Here is a tiny trained network, its code and every weight. The questions are about switching its units off for an input and a class, where a switched-off unit gives its printed mean instead of its output.

import numpy as np


def w(rows, s, z=0):
    codes = np.array(rows[::2]) - 128.0
    scale = np.full(codes.shape[1], s)
    scale[-1] = z or s
    return codes * scale


def f(y):
    return np.maximum(y, 0)


def log_softmax(a):
    a = a - a.max(-1, keepdims=True)
    return a - np.log(np.exp(a).sum(-1, keepdims=True))


def net(x, mask):
    res = np.array(x, float).reshape(1, 3) / 4 @ E
    y = f(res @ A[0][:, :-1].T + A[0][:, -1])
    res = res + np.where(mask, y, B[0][:, -1]) @ B[0][:, :-1]
    return log_softmax(res[-1] @ U[:, :-1].T + U[:, -1])


A, B = {}, {}
E = w([
[117,148,89,102,101,191,171,193,109],'x0',
[156,161,72,154,7,85,121,114,144],'x1',
[82,62,70,171,127,138,145,154,175],'x2',
],0.02)
A[0] = w([
[124,179,99,118,62,177,160,179,117,74],'N0',
[79,35,103,122,216,134,166,152,136,166],'N1',
[152,166,192,59,198,158,126,139,73,228],'N2',
[171,206,152,98,59,119,111,107,112,155],'N3',
[125,91,76,129,79,113,127,147,165,79],'N4',
[153,160,168,118,158,48,102,49,106,234],'N5',
[98,92,44,203,62,108,116,161,174,90],'N6',
[126,127,188,153,226,86,96,83,147,255],'N7',
[157,130,126,135,77,59,121,100,111,195],'N8',
[101,176,119,105,127,139,150,107,94,106],'N9',
[169,79,130,136,154,128,100,123,211,204],'N10',
[98,131,120,121,97,57,128,62,164,120],'N11',
[140,176,97,101,104,247,152,213,114,181],'N12',
[107,88,154,185,117,87,92,68,134,242],'N13',
],0.012,0.0043)
B[0] = w([
[81,113,33,57,68,86,133,109,74,217],'N0',
[2,120,126,202,90,140,72,123,212,242],'N1',
[137,202,207,40,204,141,180,131,131,254],'N2',
[165,205,64,131,30,91,80,127,110,220],'N3',
[154,50,143,121,107,132,153,101,127,193],'N4',
[167,101,147,101,65,196,149,50,183,231],'N5',
[174,29,172,79,151,177,163,117,105,242],'N6',
[66,92,90,85,88,123,135,30,72,251],'N7',
[192,118,117,156,60,96,160,134,156,197],'N8',
[149,126,97,124,188,60,147,151,133,157],'N9',
[98,97,99,187,159,141,145,122,80,179],'N10',
[225,113,159,144,164,155,115,143,137,180],'N11',
[78,160,201,27,138,129,76,210,177,252],'N12',
[157,101,130,222,161,135,154,106,121,201],'N13',
],0.015,0.021)
U = w([
[88,86,141,6,111,146,179,69,58,250],'0',
[25,118,92,245,155,119,77,82,115,193],'1',
[216,209,112,217,59,91,89,114,198,97],'2',
[213,62,129,222,175,111,151,174,98,52],'3',
[101,245,191,46,220,93,119,189,118,177],'4',
[29,132,144,163,140,134,8,253,229,19],'5',
[165,209,50,75,78,5,59,227,72,55],'6',
],0.0068,0.0018)

Each question gives the input, the list of numbers given to net, and the class t.
The units are the neurons (one row each of A and B). Each row of codes is followed by its name. A weight is (code - 128) times the scale printed after its matrix; where a second scale follows, it is the last column's (A, B and U).
mask holds one flag per neuron, in row order. A switched-off neuron (its flag False) gives its mean, the last column of its row in B, instead of its output. The means were averaged over made-up inputs and are rounded, as every weight is.
A unit's drop is (log p(t) with every unit on - log p(t) with that unit switched off) / (log p(t) with every unit on - log p(t) with every unit switched off).
The circuit of an input: a set's keep is (log p(t) with only the set's units on - log p(t) with every unit switched off) / (log p(t) with every unit on - log p(t) with every unit switched off). Starting from the 12 units with the biggest drops (on a tie, the unit counted first), units are removed one at a time, each time the one whose removal leaves the highest keep (on an exact tie, the one counted first), for as long as the keep stays at least 0.8.
units of the circuit, in order: the units of the circuit, biggest drop first
k most important neurons: the k neurons with the biggest drops, biggest first
drop when u is switched off: that unit's drop, to one decimal
input [4,1,-8], class 6: units of the circuit, in order : N3
input [1,0,1], class 5: units of the circuit, in order : N7; N2
input [-2,1,-8], class 2: 2 most important neurons : N3; N6
input [6,1,-8], class 6: 3 most important neurons : N3; N0; N6
input [8,0,3], class 5: 4 most important neurons : N12; N7; N2; N5
input [0,8,7], class 3: 2 most important neurons : N7; N11
input [-2,1,8], class 3: 2 most important neurons : N6; N7
input [-6,-7,1], class 1: 2 most important neurons : N1; N6
input [-1,0,2], class 1: 2 most important neurons : N12; N2
input [-6,1,-6], class 2: drop when N3 is switched off : 0.3
input [8,3,-7], class 6: drop when N9 is switched off : 0.0
input [-2,6,0], class 2: drop when N3 is switched off : 0.2
